Below are the code and all the weights of a small trained network. Each question names an input and a target symbol and asks about switching units off, where a switched-off unit gives its printed mean instead of its output.

import numpy as np


def w(rows, s, z=0):
    codes = np.array(rows[::2]) - 128.0
    scale = np.full(codes.shape[1], s)
    scale[-1] = z or s
    return codes * scale


def norm(h):
    return h / np.sqrt((h * h).mean(-1, keepdims=True) + 1e-5)


def f(y):
    return np.maximum(y, 0)


def softmax(a):
    e = np.exp(a - a.max(-1, keepdims=True))
    return e / e.sum(-1, keepdims=True)


def log_softmax(a):
    a = a - a.max(-1, keepdims=True)
    return a - np.log(np.exp(a).sum(-1, keepdims=True))


def net(x, mask):
    ids = ['αβγδζημπτφψω'.index(c) for c in x.split()]
    T = len(ids)
    res = E[ids] + P[:T]
    u = 0
    for l in range(2):
        q, k, v = (norm(res) @ M[l].T for M in (Q, K, V))
        z = softmax(np.where(np.tri(T) > 0, q @ k.T / 3**0.5, -1e9)) @ v
        res = res + np.where(mask[u], z, O[l][:, -1]) @ O[l][:, :-1]
        u += 1
        y = f(norm(res) @ A[l][:, :-1].T + A[l][:, -1])
        res = res + np.where(mask[u : u + 16], y, B[l][:, -1]) @ B[l][:, :-1]
        u += 16
    return log_softmax(norm(res)[-1] @ U[:, :-1].T + U[:, -1])


Q, K, V, O, A, B = {}, {}, {}, {}, {}, {}
E = w([
[164,95,170,98],'α',
[188,117,134,95],'β',
[125,105,151,126],'γ',
[121,105,155,133],'δ',
[143,128,152,105],'ζ',
[155,80,128,141],'η',
[108,93,159,156],'μ',
[129,99,156,147],'π',
[168,59,99,155],'τ',
[68,9,161,209],'φ',
[54,69,64,115],'ψ',
[205,199,106,182],'ω',
],0.013)
P = w([
[123,101,195,177],'0',
[106,61,106,2],'1',
[162,140,176,213],'2',
[141,109,82,67],'3',
[138,161,180,231],'4',
[169,86,107,56],'5',
],0.0066)
Q[0] = w([
[168,68,172,183],'L0H0',
[101,99,121,2],'L0H0',
[109,200,133,194],'L0H0',
],0.0082)
K[0] = w([
[116,150,12,124],'L0H0',
[144,41,254,34],'L0H0',
[159,135,73,170],'L0H0',
],0.0049)
V[0] = w([
[181,95,41,199],'L0H0',
[76,150,149,28],'L0H0',
[191,253,192,149],'L0H0',
],0.006)
O[0] = w([
[173,79,98,107,107],'L0H0',
[1,180,141,94,90],'L0H0',
[185,133,224,72,5],'L0H0',
],0.0069,0.0026)
A[0] = w([
[129,141,155,7,4],'L0N0',
[155,75,10,134,89],'L0N1',
[122,242,170,88,94],'L0N2',
[87,49,105,145,103],'L0N3',
[98,180,72,177,78],'L0N4',
[177,69,181,129,103],'L0N5',
[102,98,85,72,125],'L0N6',
[211,194,41,91,158],'L0N7',
[107,111,203,57,71],'L0N8',
[99,254,159,119,224],'L0N9',
[188,73,149,131,122],'L0N10',
[119,128,176,176,142],'L0N11',
[119,195,125,201,98],'L0N12',
[194,119,147,185,89],'L0N13',
[88,68,154,173,195],'L0N14',
[122,203,65,105,112],'L0N15',
],0.0075,0.0026)
B[0] = w([
[137,137,19,252,187],'L0N0',
[65,252,195,77,213],'L0N1',
[149,51,192,214,142],'L0N2',
[165,150,136,33,224],'L0N3',
[40,190,96,200,138],'L0N4',
[195,199,60,145,245],'L0N5',
[222,128,173,76,204],'L0N6',
[9,98,243,28,170],'L0N7',
[156,89,62,116,196],'L0N8',
[98,104,190,147,148],'L0N9',
[70,151,67,158,240],'L0N10',
[109,201,189,133,195],'L0N11',
[198,44,92,59,148],'L0N12',
[88,112,43,238,218],'L0N13',
[154,216,100,50,254],'L0N14',
[111,87,118,67,134],'L0N15',
],0.0042,0.0045)
Q[1] = w([
[190,115,130,253],'L1H0',
[140,130,180,142],'L1H0',
[160,134,91,192],'L1H0',
],0.0075)
K[1] = w([
[52,51,110,196],'L1H0',
[105,134,175,254],'L1H0',
[106,43,6,207],'L1H0',
],0.0058)
V[1] = w([
[241,208,59,68],'L1H0',
[70,13,176,86],'L1H0',
[239,97,65,3],'L1H0',
],0.0037)
O[1] = w([
[105,188,122,112,245],'L1H0',
[149,2,147,156,70],'L1H0',
[139,151,96,69,251],'L1H0',
],0.0061,0.0018)
A[1] = w([
[51,178,146,98,17],'L1N0',
[163,90,82,80,159],'L1N1',
[78,174,131,61,253],'L1N2',
[94,115,136,49,42],'L1N3',
[168,116,163,144,160],'L1N4',
[113,103,114,53,147],'L1N5',
[94,128,131,191,165],'L1N6',
[85,151,61,74,139],'L1N7',
[172,155,53,107,146],'L1N8',
[146,93,120,3,82],'L1N9',
[133,76,73,119,155],'L1N10',
[73,1,161,147,43],'L1N11',
[129,75,123,159,107],'L1N12',
[42,136,129,153,85],'L1N13',
[133,177,168,85,92],'L1N14',
[147,151,133,162,203],'L1N15',
],0.0093,0.0028)
B[1] = w([
[203,254,75,189,149],'L1N0',
[163,251,99,153,217],'L1N1',
[136,37,131,97,236],'L1N2',
[189,12,192,67,188],'L1N3',
[67,102,118,154,161],'L1N4',
[196,138,150,67,220],'L1N5',
[97,120,131,45,175],'L1N6',
[109,85,164,177,231],'L1N7',
[62,112,136,129,236],'L1N8',
[178,138,115,10,253],'L1N9',
[59,184,207,75,189],'L1N10',
[223,215,97,101,160],'L1N11',
[176,100,61,87,148],'L1N12',
[70,106,98,98,145],'L1N13',
[149,42,81,58,165],'L1N14',
[109,69,168,100,191],'L1N15',
],0.0056,0.0062)
U = w([
[137,78,165,48,228],'α',
[179,180,95,104,149],'β',
[119,188,120,120,44],'γ',
[104,172,146,134,5],'δ',
[105,96,252,146,50],'ζ',
[121,159,101,161,94],'η',
[65,143,179,159,204],'μ',
[105,163,158,170,190],'π',
[124,155,56,175,102],'τ',
[132,28,100,180,132],'φ',
[11,104,84,120,69],'ψ',
[201,135,159,181,102],'ω',
],0.011,0.002)

Each question gives the input, a string of symbols that net reads in full, and the target symbol t.
The units are the heads (3 rows each of Q, K, V and O) and the neurons (one row each of A and B). Each row of codes is followed by its name. A weight is (code - 128) times the scale printed after its matrix; where a second scale follows, it is the last column's (O, A, B and U).
mask holds one flag per unit, layer by layer, with each layer's heads first. A switched-off unit (its flag False) gives its mean, the last column of its rows in O or B, instead of its output. The means were averaged over made-up inputs and are rounded, as every weight is.
A unit's drop is (log p(t) with every unit on - log p(t) with that unit switched off) / (log p(t) with every unit on - log p(t) with every unit switched off).
The circuit of an input: a set's keep is (log p(t) with only the set's units on - log p(t) with every unit switched off) / (log p(t) with every unit on - log p(t) with every unit switched off). Starting from the 12 units with the biggest drops (on a tie, the unit counted first), units are removed one at a time, each time the one whose removal leaves the highest keep (on an exact tie, the one counted first), for as long as the keep stays at least 0.8.
units of the circuit, in order: the units of the circuit, biggest drop first
k most important neurons: the k neurons with the biggest drops, biggest first
k most important neurons of layer l: the k neurons of layer l with the biggest drops, biggest first
drop when u is switched off: that unit's drop, to one decimal
input α ψ φ, target ψ: units of the circuit, in order	(L0H0 L1N6)
input γ φ ζ φ τ, target φ: units of the circuit, in order	(L1H0)
input α α τ ω, target α: units of the circuit, in order	(L0N7 L1N2)
input π α ζ φ α, target φ: 3 most important neurons	(L1N1 L0N1 L1N10)
input α ζ α, target ζ: 3 most important neurons of layer 1	(L1N9 L1N1 L1N5)
input ζ β α, target ζ: 3 most important neurons	(L1N1 L1N9 L1N15)
input ζ β ζ α β, target ζ: 3 most important neurons	(L1N1 L1N15 L0N14)
input α α ζ α δ, target ζ: 2 most important neurons of layer 0	(L0N0 L0N1)
input ψ ζ α, target ψ: 3 most important neurons of layer 1	(L1N1 L1N9 L1N5)
input α ζ α γ δ, target ζ: 2 most important neurons	(L1N1 L0N12)
input ζ τ φ β η, target φ: 2 most important neurons of layer 1	(L1N1 L1N15)
input β α δ α ζ, target ζ: 3 most important neurons	(L1N1 L1N15 L0N9)
input α γ α ω α, target ω: 2 most important neurons	(L1N9 L0N5)
input α ψ γ, target ψ: most important neuron of layer 0	(L0N12)
input α μ π ω β, target ω: 2 most important neurons	(L1N9 L0N13)
input ζ φ β, target φ: 2 most important neurons	(L1N9 L0N13)
input μ η α δ τ, target τ: drop when L1N5 is switched off	-0.1
input γ φ π, target φ: drop when L1N1 is switched off	0.2
input α φ τ φ, target β: drop when L0H0 is switched off	0.3
input μ τ φ ζ π, target φ: most important neuron	(L1N1)
input π ω α, target ω: 2 most important neurons of layer 0	(L0N5 L0N13)
